Each row was made from one path, in order. Every step used is in the known rows, and no mark comes twice. Write each row's path.
Known rows:
Z, D, S, B, L, P, Q: [  4.0 -16.3  -6.7  -6.9  22.5  -7.4  -3.0  -4.8  -4.8  -1.5  -3.1   6.2
  -1.0 -15.9   5.1 -20.2   3.9 -42.4 -13.2   6.9   9.1  28.4  -7.3  -8.1
  -2.3  -1.1   3.3  12.7  20.4   8.6  -4.2   9.5   9.4  -3.4  -0.6 -67.1
 -21.6  -7.7   2.9 -16.3  39.9  -2.7 -22.9  20.6]
P, D, Z, S, K: [ -0.1   8.3 -13.5 -18.1  21.7 -12.7  19.4   4.8   4.8   9.2   2.8 -24.2
  -9.0  -9.9  -3.3  -0.4 -13.4 -11.2 -11.2   8.3  -0.6   9.9  -5.5 -36.0
   6.0   3.6   5.2  15.1  26.1  11.0  -7.7   6.2   9.8  -4.4  23.7  -4.8
  -9.0  -3.7  -1.5 -14.8   1.0  14.6  -2.3  20.2]
D, S, K, B, L, Z: [  0.5   6.1  -9.5   8.7   8.7   6.5 -16.7  -1.2  -8.8  16.4  13.2   1.4
  -1.6  -5.7   7.8 -14.8  20.8 -48.3  -9.3  -3.6  19.4  21.7  22.7  17.5
  16.0   4.3  36.8  -5.4 -13.9   7.5   3.0   4.0  18.9  -9.3  -3.7  -8.7
 -11.7  -3.8   3.4 -25.6   0.3  -0.1 -33.6  30.6]
S, B, K, P: [  5.9 -31.9  -3.2   8.9   6.7  -0.4 -19.0   5.9  -7.2  -4.1   9.3  -9.5
   1.0 -11.1   3.3  -6.0  -5.7  -8.4 -17.1   7.8  16.3   1.6 -10.1   4.0
  18.4  -0.6  14.8   0.5   9.0   6.5 -12.8   2.8  -0.3   1.1  -0.4   6.2
 -15.1 -12.9  10.0 -19.5  -0.4 -14.4 -16.1  24.4]
B, L, Z, S: [  4.4  15.8  -5.8   2.9  13.3  -8.0  -1.2  -3.4  -2.8  11.1   5.9   7.3
  -6.5  -8.3   6.2 -20.2  10.5 -39.6  -9.5  27.2   4.4  23.4   0.3   8.9
  12.2   4.4  30.0  15.7  -7.6   3.6  -5.5  -1.2   8.6  -9.5  -5.3 -35.7
  -9.1   9.0  -8.9  -5.5   9.1  -2.9 -22.5  16.2]
Q, P, Z, D, S: [  2.4  18.6 -20.2 -13.6  29.3 -10.9  18.8 -14.7  21.8  14.5  10.9  -3.0
  -6.9  -7.9  -9.5  -5.4 -31.4 -18.2  -6.5  17.4 -24.0  19.2  -8.5  -6.5
   3.7  -0.5  -7.5   6.4  -3.8  20.6  -6.3   5.6  20.8  -2.8  21.0 -17.0
   5.5  -0.7  -8.9 -10.2   6.0  22.0 -15.7  10.3]
K, D, S, Z: [ 11.6   8.9  -6.7  -7.2  10.7 -13.1  -1.1  -0.2  -2.1  11.5  10.1   3.7
  -5.2 -15.8  -0.5  -5.7 -18.3 -14.4  -8.0 -13.1 -16.0  -2.9 -16.4 -23.9
  11.8 -15.0  11.3  -6.1   1.6   7.8   2.9   9.3  -4.4 -12.6  -8.4  -1.6
  22.9  -5.7   0.1  -0.5  32.0   6.8  24.8  14.2]
L, B, K, D, S: [  4.4   1.0   4.2  10.0   5.2 -13.7  -0.5  10.9 -14.3   4.5  12.6  -7.1
  -5.2  -8.6   1.3  -6.2 -11.7 -14.8 -10.5   9.1  13.4 -13.3   1.6   3.5
   7.2 -14.9  16.6  -3.0 -13.7  21.5  -3.3   5.1   2.4  -4.2   6.2   9.5
 -13.4  -8.2  -8.0 -22.7   0.9   0.9 -16.7  13.0]
K, B, L, Z, D: [  7.3   6.4 -10.2  15.1  13.3 -11.9 -12.2 -27.1  -1.1  12.9   9.8  15.6
  -5.0  -2.7  -2.8 -28.9  22.1 -44.7  -7.4   3.0   5.3  29.1  22.5  39.8
  11.7   5.0  21.2   5.6 -19.2   2.8  -3.4   4.7  16.8  -8.8 -10.2 -46.9
 -12.2  -2.9 -11.6  -9.1  -6.0  -0.2 -27.5  19.5]
Z, S, K, P, D: [  4.1 -22.4 -10.4  -6.7  18.3  -9.7   1.3  -0.4   5.9  -0.3   8.4   0.6
  -7.1 -13.2   4.5  -5.9 -18.0 -17.6 -11.8  33.5   6.4  13.9 -11.8 -14.0
  13.2   4.1   1.4  10.3  14.7  12.8 -13.1   5.3 -14.7   6.3   9.1  -5.7
 -14.1  -4.8   6.2 -22.7  -1.1   0.3 -15.7  20.3]
L, B, Z, D, S, K, P: [  0.9   4.7  -4.7   8.4  10.4  -5.9  -6.2 -12.3   5.2  10.4  11.4  15.8
  -2.1  -9.2   6.9 -21.8  24.2 -29.0  -8.0  21.9   9.0  14.9   6.8  23.3
  11.7   4.7  26.4   2.9 -10.1   4.1   1.4   6.3   2.3  -3.4  -9.6 -18.5
  -3.6  -0.8  -1.5  -8.4   3.9   6.5 -18.5  23.0]
P, D, S, K, B, L: [  2.2 -15.6 -12.1  -2.0  10.2   1.7 -10.2  -0.7 -11.0  10.1  12.7  -5.5
  -3.4 -10.5   4.0  -8.2   5.4 -36.7 -12.3  -8.6  17.4  14.8  11.9  -1.7
  11.1   2.3  18.1  -5.2   3.8  15.4   0.8   8.3  10.2  -6.3   5.8 -16.2
 -18.1  -9.8   8.3 -32.1   6.0  -0.2 -26.3  26.9]
Q, K, D, S, B: [  8.4  -0.2 -10.4  -8.7   6.9   6.3  -3.3   9.9  -2.2  11.2   9.2  -9.9
   0.2 -14.0   0.8   5.4 -33.4 -28.7 -10.8 -23.8  -4.9 -15.9 -12.7 -33.6
  18.1  -7.9   6.6  -1.6   5.6   9.7  10.6   3.8   5.9 -15.1   8.8  28.0
  10.1  -2.5  11.2 -28.7  18.2   6.4   8.7  16.8]
Z, S, Q, K, B, L: [ -0.7  -6.5  -5.8   9.3  -8.8  19.5 -21.0  12.5 -10.8   1.9  17.8  -2.3
   2.7  -0.2   3.2 -14.4  15.4 -17.2 -12.3   1.1  29.0  -8.3   9.2  13.2
  18.0   9.0  22.9  -9.5 -11.9  -5.9   8.0  -3.9  -2.2 -13.3   3.8   9.9
 -23.9   5.7   2.4 -25.6 -17.4 -10.4 -14.4  11.5]
L, P, B, K, D, Z: [  1.2  -5.5  -1.2  10.7  26.6 -18.2  -8.7   1.9  -1.4  -0.5   4.0  -6.5
 -11.6 -11.1  -8.1  -6.0 -37.1 -27.2  -7.1  14.0  -4.2   5.2  -3.0  20.1
   6.4 -22.1  -3.9   5.7  -4.6  22.6 -16.7   5.1   9.2   7.2  17.5   4.1
 -14.8 -21.8 -12.0 -10.1   7.1  11.8 -30.8  20.9]
Z, D, S, Q, K, P, B, L: [ -7.3  -7.8  -7.4  -2.5   5.6  13.3 -21.4  -2.3  12.1   3.0  14.7  17.1
  -1.1 -11.5  -1.3  -9.4  -0.6 -27.1  -8.7  19.3  17.5  -1.1  -4.5  35.9
   6.8   1.7  -4.5 -11.7 -15.1   6.3  10.0   2.2  -7.8  -1.5  13.5  11.5
 -21.3  -0.2   2.8 -20.6   5.8   5.8 -35.0  12.8]
B, L, P, K, D: [  7.4 -22.0  -3.2  15.6  13.4 -12.2 -25.9  -2.4 -14.1  -9.3   5.3  28.4
  -7.4 -15.4   4.9 -16.0 -34.5 -44.3  -9.7  26.4  -1.1  12.0 -12.9  26.0
   8.3 -16.4  -9.4   7.7 -16.7  17.0 -14.8   1.8 -21.2   4.2  -9.9 -36.9
 -20.6  -9.5  -3.9  -9.6  23.9  -9.6 -34.4   9.7]
Z, S, Q, P, K: [  0.7   5.6  -9.4   0.8   1.5   7.6   0.9  22.3  -2.8 -10.7  14.6  -3.5
   0.1  -3.6   1.1  -4.5 -28.1  11.1 -12.8  31.2   7.1 -13.6 -20.1 -12.9
   6.7   0.1  -3.8   1.9 -11.1   6.5 -10.0  -5.2 -12.8  -2.4   9.4  14.1
 -15.8  12.1  -2.8 -10.9 -13.7  -2.1 -11.8  -6.0]
P, K, L, B, S, Q, D, Z: [  7.6   4.0  -4.2  19.5  -6.9  -4.8  -8.0  14.3 -18.9  -0.9  18.2  -8.2
  -6.8   2.9  -5.3 -13.7 -12.6  -3.5 -13.1   2.6   8.3 -15.3  -4.2  15.9
   2.0  -2.9   6.8  -1.0 -29.8   9.3 -15.5  -5.6   5.8   0.3  11.4  33.7
 -17.1  -5.8  -4.0 -17.6 -32.7   4.7 -13.2   7.8]
Q, K, P, Z, D, S, B: [ -0.1   1.4 -16.6 -14.7  23.0   3.7  -4.6  -9.4  20.3  16.2   8.6  -3.5
  -3.8 -11.2  -6.0  -2.3 -21.5 -35.6 -10.0  -4.7 -12.8  12.4  -6.2  -4.9
  12.8   3.7   3.2   9.3  14.2  11.0   6.7   4.4  18.5  -3.8  24.7   4.0
  -0.1  -4.9   9.6 -27.2  10.2  19.1 -12.8  27.2]
Z, D, S, Q, K, B: [ -0.2  11.6 -10.6   0.2  -0.2  10.6  -4.8  -0.6   6.5   8.5  16.9  -3.9
   3.9   0.1  -5.5  -9.2   6.5  -5.9  -6.2 -17.6  17.6 -12.4  16.6   1.8
   8.8   2.6   1.0 -19.5 -11.6   0.7  14.1   7.1   5.5 -13.5  13.4  16.3
 -14.7  -1.4  -2.5 -26.2 -15.6  11.1  -2.3   3.8]
D, S, K, L: [ -0.2  -0.5  -7.4   1.0   8.2  12.4 -15.3  13.5  -2.9   4.6  11.6  -7.3
  -0.8 -12.5   7.9  -1.8   1.6 -22.3 -11.2   4.4  22.3  11.2   3.4   2.0
   6.5  -0.8  13.4 -10.4  -6.3   7.2  -1.2   3.5   8.4  -1.8   6.3  18.6
 -15.0  -5.7   5.3 -24.2   5.0   1.6 -17.5  23.9]
Q, D, Z, S: [  6.9  16.1  -8.6 -17.2  16.4 -16.5  22.4   4.3   2.1  10.6   9.1 -20.1
  -9.4  -8.2  -5.7  -1.5 -27.4  -4.5  -7.8   4.9 -17.5  -1.2 -19.6 -38.5
   3.2  -2.3  -3.7   1.4   3.8  11.5 -11.5   1.0   7.0  -8.4  16.5   6.4
   8.6  -8.6  -4.9  -9.8  11.6  10.1  10.7   8.9]
L, K, P, Z: [  6.5  -7.2  -2.3  11.9  17.9 -10.1 -15.8  -3.7  -0.4  -1.6  15.7   1.7
 -10.2  -8.3  -5.5  -8.9 -28.6 -18.2 -12.4  25.1  -4.2  12.3  -7.1  29.0
  10.9 -12.7  -7.4   8.9 -13.7  24.3 -17.5   0.0  -8.7  11.9  14.4 -13.6
 -22.8 -10.9  -6.9 -15.4  -1.7   2.8 -31.4   7.7]
B, K, P, D, S: [  5.3 -23.5  -4.0  -4.2  18.6 -13.4  -3.0   0.3   1.8   1.4   9.5   1.1
  -6.7 -16.3   1.6  -2.1 -28.3 -15.6 -11.8  19.9   0.9   9.5 -11.5  -2.7
   9.1  -8.7  -9.1  -3.4   6.1  25.5 -11.0   8.3  -9.1   8.7  16.0 -12.9
 -19.4 -19.8   4.1 -28.9  13.1   1.9 -19.7  19.2]
S, B, K, L, Z: [  6.7 -10.2  -5.1  15.3   9.0   2.2 -22.8   0.2  -7.4   4.9   6.9  -3.0
  -2.0  -8.1   5.3 -13.5   6.2 -31.4 -14.6   6.7  17.6  20.4  11.1  23.2
  17.0   1.9  32.5   9.5  -6.0   4.2 -11.2  -1.3  15.3   0.6  -1.3  -2.1
 -19.3  -5.7   2.5 -20.8 -11.4  -7.3 -28.9  33.6]
S, K, B, L: [  2.4 -18.0  -9.8  15.3  -0.1   9.0 -23.9   1.0 -15.8   2.3  14.9  -5.2
   1.1  -4.8   4.5 -12.9  20.4 -26.3 -14.0  -5.4  29.7   7.1  14.9  19.8
  17.1   5.1  26.1  -8.6 -10.7   2.4  -3.5   3.0   7.2  -9.1  -8.6  -4.2
 -19.9  -5.8   4.7 -20.0  -9.5 -13.8 -26.5  21.5]
K, L, Z, D, S, Q: [  3.4  17.2  -8.5   0.7  13.0  -6.7  -4.2 -15.1  15.4  12.6  11.2  18.5
  -4.1  -7.0   1.5 -20.7  11.8 -26.7  -3.8  23.2   9.3  28.1  12.5  27.0
   1.5   3.3   5.7  -5.2 -18.3   2.9  -1.6   7.0   0.8  -1.2   0.8  -8.9
 -11.3   3.7 -11.8 -11.9  -6.0  11.9 -22.7  15.0]
Z, S, K, L: [ -0.6  -2.6  -5.4   3.5   6.6   9.0 -13.9  15.7  -4.9  -0.8   9.3  -8.7
  -2.1  -8.9   8.3  -7.9   9.1 -14.5 -12.5  20.8  27.6  11.3   1.9   0.7
   9.0   5.8  23.6   3.0   0.1  -1.6  -6.4  -0.8   3.8  -1.7   3.6  12.6
 -20.0   2.1   2.3 -17.9  -8.5  -3.9 -14.7  23.5]
B, L, Z, S, D: [  4.6  12.6  -7.7   1.2   5.0 -12.5  -3.3  -9.9   2.1  11.6  10.0  21.4
  -5.9  -5.3   6.2 -28.2  17.4 -22.7  -6.9  32.6   2.1  17.2   0.2  14.0
  11.5   5.0  32.6   7.2 -15.9  -4.1  -3.8   0.2  -7.9 -10.5 -18.3 -32.8
  -1.6  13.2 -10.5   7.1   5.5  -1.9 -12.9  12.7]
D, Z, S, K: [ -3.9  18.0  -8.7 -10.8  14.1  -2.3  10.6  15.5   0.6   7.6   4.8 -28.9
  -4.1  -6.9  -0.5  -1.1   1.9  -3.8 -11.3   5.0  10.2   2.5  -3.9 -28.8
   6.9   4.1  16.9   6.7  17.3   1.1  -4.0   3.0  15.5  -9.7  16.8  12.5
  -6.7  -0.8  -2.3  -8.4  -0.3   9.1   0.9  19.0]
L, K, D, Z, S: [  4.9  14.9   6.4  -2.2  13.0 -20.7   3.5  14.2 -13.0   1.4   6.2 -16.2
 -10.8  -9.3  -5.4  -5.9 -26.9  -2.4 -10.6   9.6  -4.5  -4.7 -14.1 -15.7
   4.2 -15.4  -1.1  12.6   4.5  13.1  -8.3   0.7  -5.2  -2.1  17.0  -4.6
 -10.2  -8.4 -12.1  -7.4  11.4   7.3   5.8   9.6]
B, S, Q, D: [ 17.0  -8.7 -13.7   6.9  -6.6 -17.1  13.8  -5.2  -3.5   3.1  18.3  -2.1
   0.5   1.5  -1.9 -13.7  -9.9  16.4  -8.3  11.2   7.9 -19.3 -11.5 -21.1
  15.9   2.1   6.1 -11.5 -19.0   5.7 -16.1   7.4 -16.5 -11.7 -10.7  20.6
   3.2   1.2  -1.1  -5.4 -25.0  -3.6   3.2 -11.3]
L, P, K, B, S, Q: [  7.8  -3.3  -4.9  33.7  -1.1  -0.4 -20.3  12.6 -18.5  -8.3  13.6  -0.1
   2.0   6.7  -1.2 -24.5   0.2  -7.8  -9.8  -0.7  22.2  -7.2  12.5  16.9
  12.6  -6.3  17.8  -1.6 -17.4   2.3 -12.8   4.0   6.9  -3.9  -4.7  -0.8
 -27.2  -3.4  -4.9 -13.0 -30.5  -1.0 -19.8  -0.1]
D, Z, S, Q, P: [  0.9  10.2 -11.8  -8.3  12.8  -0.2  15.7  10.8   8.3   3.6  12.3 -18.1
  -3.3  -4.2  -4.8  -4.2 -23.1   6.7 -10.5  22.2  -8.1   2.7 -19.4 -19.4
   7.8   4.7  -5.3  -1.5   1.6   4.0 -10.8  -2.6   5.5  -4.5  17.7  17.4
   2.6   3.0  -8.1  -6.4  -7.2   5.4   2.0   8.2]

Write each row's path:
[  5.8  13.6  -2.0  20.2   4.2  -3.1 -22.7   4.7 -10.3  -1.6  11.8  22.7
  -3.2  -0.2   5.5 -33.9   7.1 -18.8  -5.0  11.7  -1.8   6.3   7.6  18.1
  11.7  -7.4  33.5   5.5 -17.6  -6.3  -4.3  -0.8  -3.8  -6.6 -20.6 -35.5
  -8.5   2.9  -7.1   4.7   1.4   5.1  -4.8   9.9]
L, P, K, B, Z, S, D
[ -4.7  17.1 -10.5   3.5   9.0  10.0  -8.7  -5.5  14.1  13.1  17.8   4.8
  -5.8  -1.5  -6.1 -12.4   2.0 -31.5  -7.6  12.2  11.3   8.1  18.6  38.5
   1.8   3.4   7.1  -0.5 -22.3  11.5   7.8  -0.4  13.7  -0.1  26.7  15.1
 -24.3   5.5  -9.9 -28.5 -23.2  20.0 -33.4  15.6]
P, Z, D, S, Q, K, L, B
[  5.0  -7.6   0.6  -2.6  10.6 -15.0 -12.3   5.3 -17.5   5.5   7.7  -5.4
  -9.7 -10.2   0.6 -14.3 -10.9 -27.4 -15.3  18.4   5.4  10.7 -10.6  -1.5
  13.1  -4.6  31.8  28.9  12.8  12.6  -7.7  -0.6  -3.1  -4.6   5.1 -22.9
 -14.7   4.6   0.6 -12.1  10.4  -3.9 -24.5  23.0]
P, Z, S, B, L, K, D
[ -1.9   9.5 -13.4  -2.5   8.8  -2.3  -4.0  -8.5   6.8   3.6  10.7  27.0
  -1.7  -7.3   2.3 -17.1 -11.3 -22.3  -8.4  35.7   0.3  15.4  -5.6  21.7
   3.7   4.7  -4.1   1.4 -23.2  10.2  -3.0   0.2 -10.5  -1.4   2.1 -27.6
 -15.6   8.5  -5.3  -8.2   2.9   3.9 -36.5   6.2]
B, L, Z, D, S, Q, P, K
[  0.3 -10.0 -12.2 -13.2  24.1  -8.2 -10.1 -16.2  10.5  16.3   7.0   5.0
  -6.4 -14.9  -1.1 -14.7   2.3 -44.7 -11.9  11.1  -6.2  35.1  -9.0  11.9
   7.4   6.8  17.1  12.7  17.9   9.5  -1.7   7.1  18.0  -3.3   7.3 -29.4
  -1.7  -4.4   6.9 -14.9  24.2   6.5 -28.1  35.3]
K, P, Z, D, S, B, L
[  0.3  11.8   4.4   8.1   6.2  -6.0 -15.8  -3.3   3.6   0.0  15.6  17.6
  -3.6  -8.4  -0.8 -21.6  10.4  -5.3  -6.8  27.1  12.6   1.8  -1.5  36.6
   5.1  -9.3   8.9  -1.6 -18.2   8.0   0.1   5.6 -15.6   1.9  -0.7 -12.3
 -18.4   1.0  -8.5  -0.2   3.9  11.4 -26.2   2.5]
L, K, P, B, Z, D, S, Q
[  6.3 -16.5  -8.8   8.0  22.6  -6.0 -13.7  -9.5   2.6   2.3   2.9  22.2
  -7.7 -13.5  12.7 -24.7  -1.4 -45.6  -7.4  40.5   3.7  41.8   4.2  14.1
  15.7   4.0  22.6  19.3   4.1   5.1 -14.7   2.4  -7.0   7.9  -7.0 -44.2
 -17.1  -3.3   0.8 -12.0   6.5   2.0 -27.0  31.6]
B, Z, S, K, L, P, D
[  3.1  -1.8 -13.9  14.9  -0.2   4.3 -18.8 -23.8   5.2   9.9  15.2  22.8
   0.5   1.6  -2.2 -25.2  19.4 -34.7  -7.1   4.9  17.0  10.9  26.1  45.1
  18.8  10.9  11.7  -5.9 -28.2  -2.9   5.9   1.8  -4.2  -9.5  -3.8 -17.5
 -21.1   3.0  -6.1 -18.4 -25.0  -1.7 -29.5  11.9]
S, Q, K, B, L, Z, D
[  1.6 -26.7  -5.1   2.6  15.7 -13.2 -10.4  -4.0   6.3  -1.7  14.4  13.3
  -9.4  -4.0   3.5 -17.5 -21.3 -12.3  -6.2  58.5  10.8  23.5  -0.6  21.5
   7.5   0.6   5.7  -0.3 -12.0  16.8 -26.6   0.4 -22.4  16.2  12.6   0.9
 -29.0 -10.6  -3.6 -21.6 -18.5  -1.5 -45.7  20.2]
B, K, L, P, Z, S, Q, D
[  3.4 -22.6  -2.2 -14.0  13.1 -12.7   1.6  10.2  -4.3   4.1   7.4 -21.4
  -5.9 -11.1  -0.4  -1.2 -23.0  -0.3 -14.4  11.3  -4.2   1.2 -24.8 -30.1
  12.1   3.3   9.3   3.6  21.8   8.7 -16.1  -0.7   0.7   1.7  16.9  18.7
  -0.7 -20.2  12.7 -21.9   8.2  -4.1  -0.2  33.4]
Q, D, Z, S, B, K, P
[  1.9   3.6 -15.5  -4.2  13.1  -7.3   5.2 -21.8  15.1  12.0  11.6  25.2
  -1.4  -7.4   2.2 -20.8  -1.0 -25.0  -6.1  38.1  -2.6  26.5  -2.4  20.3
   8.9   9.8   0.6  -3.7 -20.0   7.8  -4.2   3.6  -5.5  -3.7  -3.3 -29.2
  -2.8   6.8  -8.4  -5.8   3.6   1.8 -30.5  11.3]
B, L, Z, D, S, Q, P
[  4.2  -8.3  -1.2   2.7  13.3  -8.7 -27.6   4.0 -14.7  -0.4   3.7  28.3
  -6.6 -19.3   6.5 -15.6 -23.1 -39.8  -9.4   6.4 -10.7  12.0 -17.4   6.8
   7.2 -18.6   8.0   3.1  -2.7  11.4  -2.0   4.1 -14.7  -1.4 -11.5 -40.5
  -2.6 -11.0   3.3  -0.7  50.1  -2.5  -8.8  21.3]
B, L, P, K, D, S, Z
[  6.7  -8.9 -13.2  10.4  14.3   7.5  -6.9  -4.5  -1.3   9.2  15.2  12.2
  -5.8 -12.0   8.2 -12.8 -14.1 -44.3 -11.9  22.6  -5.9  24.2   1.8  19.9
  15.3   3.1  17.8   7.0 -19.9  18.6  -7.1  -3.7  10.0   5.9   2.7 -11.6
  -4.3  -2.1   3.2 -26.0  -2.0   5.4 -28.2  31.5]
Q, P, D, S, K, L, B, Z
[ -1.8   9.2 -14.3   3.5  16.4  12.1 -13.4  -4.4  10.6   7.3  11.7  10.7
  -2.0 -11.6   3.4 -12.2  -0.5 -29.1  -7.9  20.0   3.0  19.6   2.0  26.6
   9.8   3.3  20.3   1.6 -18.7   5.0   0.2  -0.2  17.7  -0.6   2.0   2.5
  -1.1   1.7   2.1  -8.7   0.9  15.0 -27.2  28.1]
Q, P, B, Z, D, S, K, L
[  9.7 -32.8  -6.7 -17.2  16.3  -9.7   0.2   6.6  -9.3  -1.1   6.6  -8.5
  -8.9 -17.6   2.9  -6.3 -27.2 -30.2 -18.5  10.9 -11.9  15.2 -37.5 -27.5
   5.9   3.1  -5.9  10.1  20.2  10.4 -15.5  -2.7  -6.6   1.9   9.4 -15.5
  -1.9 -16.2  16.3 -26.9  30.4  -9.4  -3.1  30.5]
K, P, Q, D, Z, S, B, L
[  6.9  -4.0  -7.8  -1.3  12.5 -12.2   2.1   0.4   3.3   2.9  21.0   5.5
  -7.7  -7.1  -4.9  -3.1 -53.5  -3.0  -8.4  32.0 -11.7  -0.9 -15.7   3.4
  10.7 -14.4 -16.0  -2.9 -20.6  29.5 -12.3   2.4 -24.0   7.1  16.5  15.0
  -5.5  -1.7  -7.1 -18.3  -5.0   9.0 -24.8   0.7]
L, K, D, S, Q, P, Z
[ -4.1   5.5 -15.7  -3.3   6.2   7.9 -12.8 -11.8   9.1  16.0  17.9   5.3
  -1.7  -0.9  -6.1 -14.4  10.3 -29.9  -7.5  -5.2  12.0   8.5  19.2  26.2
  10.3   7.5  11.7  -9.1 -11.3   6.1  12.6   5.4   9.3 -11.0  17.0  -4.0
 -19.1   0.9  -1.1 -26.0 -13.0  12.5 -28.7  15.7]
P, Z, D, S, Q, K, B, L
[  1.2  22.9  -8.3   8.8   1.2   0.9   2.4  -0.2   0.7   1.7  15.7  16.5
   0.2  -2.5   0.7 -19.8  -1.3  -7.3  -8.8  23.0  -1.1  -5.5  -3.0  17.2
   4.3   0.3   9.7   2.8 -27.1   7.5   0.8  -1.1  -1.5  -6.9  -2.4 -16.2
  -7.7  13.0  -9.7  -2.6  -7.7   9.7 -17.9  -2.1]
L, B, Z, D, S, Q, P, K
[  8.0   3.5 -11.3   8.5  14.6 -16.9  10.5  -2.3   2.7   5.5  12.1  -9.6
  -7.1   0.8 -10.1 -14.4 -24.0  -7.5  -4.6  10.7  -5.9  -4.6  -7.7  -2.8
   7.2  -7.5   0.9  -1.9 -13.6  13.5 -20.7   5.2  10.9  -1.6  10.5  21.3
  -0.2  -9.8  -8.8  -2.9 -14.5  15.2 -17.7   2.4]
L, P, B, S, Q, D, Z
[ 11.9 -31.3  -4.6  -1.6  20.2  -9.7 -10.3   3.0 -13.6  -2.6   1.8  10.5
  -4.5 -20.7   8.9 -13.2 -26.8 -54.6 -13.5   6.8  -0.7  20.8 -19.2 -12.8
   6.6 -12.7  -0.1   8.7  12.1  17.0  -8.2   7.5  -6.0  -0.7  -6.6 -40.3
  -8.8 -11.6   7.9 -25.3  44.6  -8.1 -20.1  23.8]
K, D, S, B, L, P, Q
[  8.8  -4.6 -14.5  29.3   5.4   2.4  -7.0  -1.3  -1.1   5.1  22.7  -2.0
  -5.3   5.7  -5.0 -20.8 -10.3 -18.2 -13.2  28.7   3.6  10.9   3.9  40.7
  15.6   5.7  22.4   8.1 -32.9  11.6 -18.9  -6.3  20.8   4.4   8.1  21.8
 -10.3   7.5  -9.6 -16.6 -49.0   3.7 -32.7  14.4]
K, L, B, S, Q, P, Z
[  9.5  -1.4  -4.0  13.7   2.5  -5.9 -12.5   2.3 -10.2  -3.5  16.8  20.7
  -3.3  -0.3   5.9 -26.0 -11.0 -16.6  -4.4  21.6   0.5   1.4  -0.3   4.3
  12.8  -4.0  15.4  -2.1 -21.8   4.2 -13.1  -0.6 -20.7  -2.7 -13.0 -14.5
 -10.3  -1.7  -1.0 -11.2  -7.9  -0.7 -16.8   2.6]
L, P, K, B, Z, S, Q, D
[  2.1 -23.2  -3.6   3.6  15.8 -12.2 -23.8 -17.1  -3.2   2.1   8.1   8.7
  -7.0 -10.4  -3.7 -20.7   2.5 -28.0 -15.9  22.4   5.9  27.0  -4.7  35.6
  10.0   2.5  11.1  21.2   7.2  11.4 -11.5   2.0  -2.3   6.0   5.2 -44.8
 -25.6  -6.8   1.2  -9.4   8.2  -5.5 -38.9  25.3]
S, B, L, K, P, Z, D
[  3.4 -16.1 -13.3  -5.4  23.7   0.7 -16.8  -7.0   3.1  15.4   5.6  11.5
  -6.7 -15.8   2.6  -7.6 -36.8 -68.1  -8.7   3.5 -14.7  21.3  -7.0   2.9
  18.9  -6.4  11.5  12.3   6.5  18.7   1.6   2.5   8.4  -3.3  11.1 -13.5
  -0.6  -7.3   9.2 -27.8  29.9   7.0 -32.0  33.4]
Q, K, D, S, B, L, P, Z
[ 12.5 -10.7  -8.8   2.9  26.5  -2.2 -14.2 -10.3   0.4  12.0   2.7  14.9
  -6.2 -18.5   8.8 -20.8 -11.0 -62.2  -8.6   3.9 -14.7  43.9  -1.8   4.0
  12.9  -3.7  20.3  15.2  10.4  10.6  -7.6   4.7  17.4   1.5  -5.4 -45.5
  -0.2  -9.1   5.5 -17.7  32.1   7.1 -18.2  36.6]
K, L, P, D, S, B, Z
